Below is a small trained network, with its code and all its weights. Each question gives an input and a target symbol and asks what happens when units are switched off, that is, made to give their printed mean instead of their output.

import numpy as np


def w(rows, s, z=0):
    codes = np.array(rows[::2]) - 128.0
    scale = np.full(codes.shape[1], s)
    scale[-1] = z or s
    return codes * scale


def f(y):
    return np.maximum(y, 0)


def softmax(a):
    e = np.exp(a - a.max(-1, keepdims=True))
    return e / e.sum(-1, keepdims=True)


def log_softmax(a):
    a = a - a.max(-1, keepdims=True)
    return a - np.log(np.exp(a).sum(-1, keepdims=True))


def net(x, mask):
    ids = ['ΛΦΩβδεηπ'.index(c) for c in x.split()]
    T = len(ids)
    res = E[ids] + P[:T]
    r = res
    for j in range(3):
        rows = slice(2 * j, 2 * j + 2)
        q, k, v = (r @ M[0][rows].T for M in (Q, K, V))
        z = softmax(np.where(np.tri(T) > 0, q @ k.T / 2**0.5, -1e9)) @ v
        o = O[0][rows]
        res = res + np.where(mask[j], z, o[:, -1]) @ o[:, :-1]
    y = f(res @ A[0][:, :-1].T + A[0][:, -1])
    res = res + np.where(mask[3:15], y, B[0][:, -1]) @ B[0][:, :-1]
    return log_softmax(res[-1] @ U[:, :-1].T + U[:, -1])


Q, K, V, O, A, B = {}, {}, {}, {}, {}, {}
E = w([
[77,134,188,190,47,154,105,120,127,38],'Λ',
[45,173,76,108,128,157,134,154,83,171],'Φ',
[37,246,140,170,187,142,140,152,132,217],'Ω',
[114,156,119,229,86,120,140,52,64,113],'β',
[110,130,75,76,130,194,3,107,159,150],'δ',
[126,113,176,150,25,120,163,83,179,120],'ε',
[97,170,165,61,189,43,68,151,68,138],'η',
[83,187,93,100,228,87,59,108,170,72],'π',
],0.014)
P = w([
[209,121,190,110,178,217,138,156,118,212],'0',
[137,117,167,166,136,156,60,195,105,220],'1',
[176,161,148,123,129,155,109,159,100,186],'2',
[149,176,141,125,119,138,103,135,101,183],'3',
[130,133,140,112,120,139,124,123,125,152],'4',
[122,141,136,104,114,116,109,105,129,136],'5',
[127,117,136,98,110,107,125,87,150,109],'6',
[110,168,137,118,108,78,105,64,147,115],'7',
[102,159,134,113,105,55,102,58,156,98],'8',
[84,156,135,113,104,40,118,40,169,77],'9',
[73,134,135,106,95,36,120,25,176,59],'10',
[60,153,139,111,98,17,114,7,181,53],'11',
],0.013)
Q[0] = w([
[138,112,101,157,125,161,162,115,157,112],'head 1',
[96,199,167,149,70,128,62,72,84,166],'head 1',
[112,102,181,104,90,149,155,176,176,101],'head 2',
[66,230,115,167,171,82,2,112,79,127],'head 2',
[171,63,92,141,150,206,172,169,154,66],'head 3',
[142,61,127,89,61,233,82,163,224,71],'head 3',
],0.08)
K[0] = w([
[127,124,164,97,117,161,112,156,102,161],'head 1',
[101,126,116,86,137,23,120,73,145,50],'head 1',
[109,148,164,55,137,71,113,188,84,133],'head 2',
[110,138,150,181,5,94,147,49,122,73],'head 2',
[107,109,83,209,170,254,116,175,180,141],'head 3',
[53,87,67,146,76,221,118,148,253,86],'head 3',
],0.071)
V[0] = w([
[148,149,157,83,167,72,179,195,169,117],'head 1',
[101,158,22,182,173,143,136,162,188,105],'head 1',
[115,174,253,139,77,199,109,188,130,14],'head 2',
[120,97,128,188,158,176,115,87,13,53],'head 2',
[146,166,139,34,106,192,177,123,70,76],'head 3',
[145,225,54,134,141,189,161,100,77,41],'head 3',
],0.019)
O[0] = w([
[255,100,220,149,130,111,129,59,49,171,210],'head 1',
[209,246,79,129,147,114,157,163,97,48,34],'head 1',
[103,194,237,97,120,199,136,133,171,103,239],'head 2',
[94,166,97,143,195,142,112,49,38,93,249],'head 2',
[101,136,87,103,139,47,152,115,133,27,124],'head 3',
[125,42,118,64,211,123,138,116,84,125,30],'head 3',
],0.007,0.013)
A[0] = w([
[131,64,34,112,46,94,200,196,53,172,82],'neuron 1',
[203,68,120,173,189,166,187,126,129,105,3],'neuron 2',
[106,82,127,122,97,22,150,220,55,131,13],'neuron 3',
[221,90,77,146,192,119,136,175,171,135,66],'neuron 4',
[174,121,121,112,118,109,169,209,165,78,114],'neuron 5',
[157,58,132,175,98,118,86,184,105,45,129],'neuron 6',
[141,93,123,189,192,210,114,206,110,101,17],'neuron 7',
[113,109,75,153,149,83,219,173,136,210,46],'neuron 8',
[217,39,36,108,104,202,118,160,146,119,28],'neuron 9',
[177,72,118,159,172,145,251,167,138,143,10],'neuron 10',
[147,101,140,195,148,74,91,230,86,86,31],'neuron 11',
[195,45,106,87,174,143,231,170,113,109,70],'neuron 12',
],0.019,0.0049)
B[0] = w([
[157,44,155,63,82,121,227,122,106,140,169],'neuron 1',
[74,147,110,121,130,117,97,128,152,129,157],'neuron 2',
[99,139,109,113,119,203,39,141,138,73,254],'neuron 3',
[127,97,104,154,102,125,160,97,249,142,185],'neuron 4',
[133,105,144,159,141,129,112,135,112,169,208],'neuron 5',
[116,188,210,120,160,138,156,108,120,114,144],'neuron 6',
[138,92,114,72,146,111,154,66,135,92,204],'neuron 7',
[179,157,136,137,129,128,148,155,91,103,164],'neuron 8',
[54,215,156,162,138,111,144,213,56,94,156],'neuron 9',
[134,148,108,123,122,146,82,152,81,73,144],'neuron 10',
[139,141,79,85,139,141,144,135,140,92,199],'neuron 11',
[129,84,106,62,92,138,141,116,140,133,156],'neuron 12',
],0.017,0.0028)
U = w([
[111,104,179,62,46,124,136,157,87,120,65],'Λ',
[65,103,138,93,131,78,118,97,48,129,163],'Φ',
[81,139,252,71,106,147,146,123,126,91,2],'Ω',
[23,131,162,126,55,97,135,186,97,112,86],'β',
[83,118,153,84,50,144,52,168,104,102,57],'δ',
[79,116,155,109,59,96,134,146,166,132,112],'ε',
[86,66,240,132,53,94,75,156,99,188,225],'η',
[190,172,174,122,85,113,124,185,97,93,187],'π',
],0.0039,0.008)

Each question gives the input, a string of symbols that net reads in full, and the target symbol t.
The units are the heads (2 rows each of Q, K, V and O) and the neurons (one row each of A and B). Each row of codes is followed by its name. A weight is (code - 128) times the scale printed after its matrix; where a second scale follows, it is the last column's (O, A, B and U).
mask holds one flag per unit, heads first, then neurons. A switched-off unit (its flag False) gives its mean, the last column of its rows in O or B, instead of its output. The means were averaged over made-up inputs and are rounded, as every weight is.
A unit's drop is (log p(t) with every unit on - log p(t) with that unit switched off) / (log p(t) with every unit on - log p(t) with every unit switched off).
The circuit of an input: a set's keep is (log p(t) with only the set's units on - log p(t) with every unit switched off) / (log p(t) with every unit on - log p(t) with every unit switched off). Starting from the 12 units with the biggest drops (on a tie, the unit counted first), units are removed one at a time, each time the one whose removal leaves the highest keep (on an exact tie, the one counted first), for as long as the keep stays at least 0.8.
circuit, biggest first: the units of the circuit, biggest drop first
top k neurons: the k neurons with the biggest drops, biggest first
heads that matter: for each layer, one digit per head in row order, 1 if its drop is at least 0.15 and else 0, layers parted by /
drop when u is switched off: that unit's drop, to one decimal
input η η ε π η β β Ω, target β: heads that matter -> 100
input Λ ε η Λ Λ η, target Ω: heads that matter -> 010
input Φ ε η β η Λ, target Ω: heads that matter -> 010
input Φ η Ω π η Φ, target Λ: circuit, biggest first -> (neuron 1; head 2)
input Ω π η ε β π Ω, target π: circuit, biggest first -> (head 1)
input π β Φ, target Φ: heads that matter -> 011
input π δ Φ Φ, target Λ: circuit, biggest first -> (neuron 1; head 2; head 3)
input β β π, target Φ: top 2 neurons -> (neuron 7; neuron 2)
input η Φ η, target δ: circuit, biggest first -> (head 2; neuron 3)
input β η π Φ, target π: heads that matter -> 101
input Φ β π η Λ, target π: heads that matter -> 100
input π π η β, target π: heads that matter -> 100
input Λ β Λ η η β δ, target Φ: heads that matter -> 011
input δ Λ β η η β Λ η β β Φ, target β: heads that matter -> 100
input π η β, target π: heads that matter -> 101
input η π Φ, target π: top 2 neurons -> (neuron 8; neuron 11)
input η β β η ε π π Φ β Φ Λ δ, target Ω: drop when head 2 is switched off -> 1.2
input ε Λ Ω ε Ω π π ε Λ Φ, target Ω: drop when head 2 is switched off -> 1.2
input η β η η η β π η π, target π: drop when neuron 1 is switched off -> 0.0
input β Λ Λ π Λ β, target Φ: top neuron -> (neuron 2)
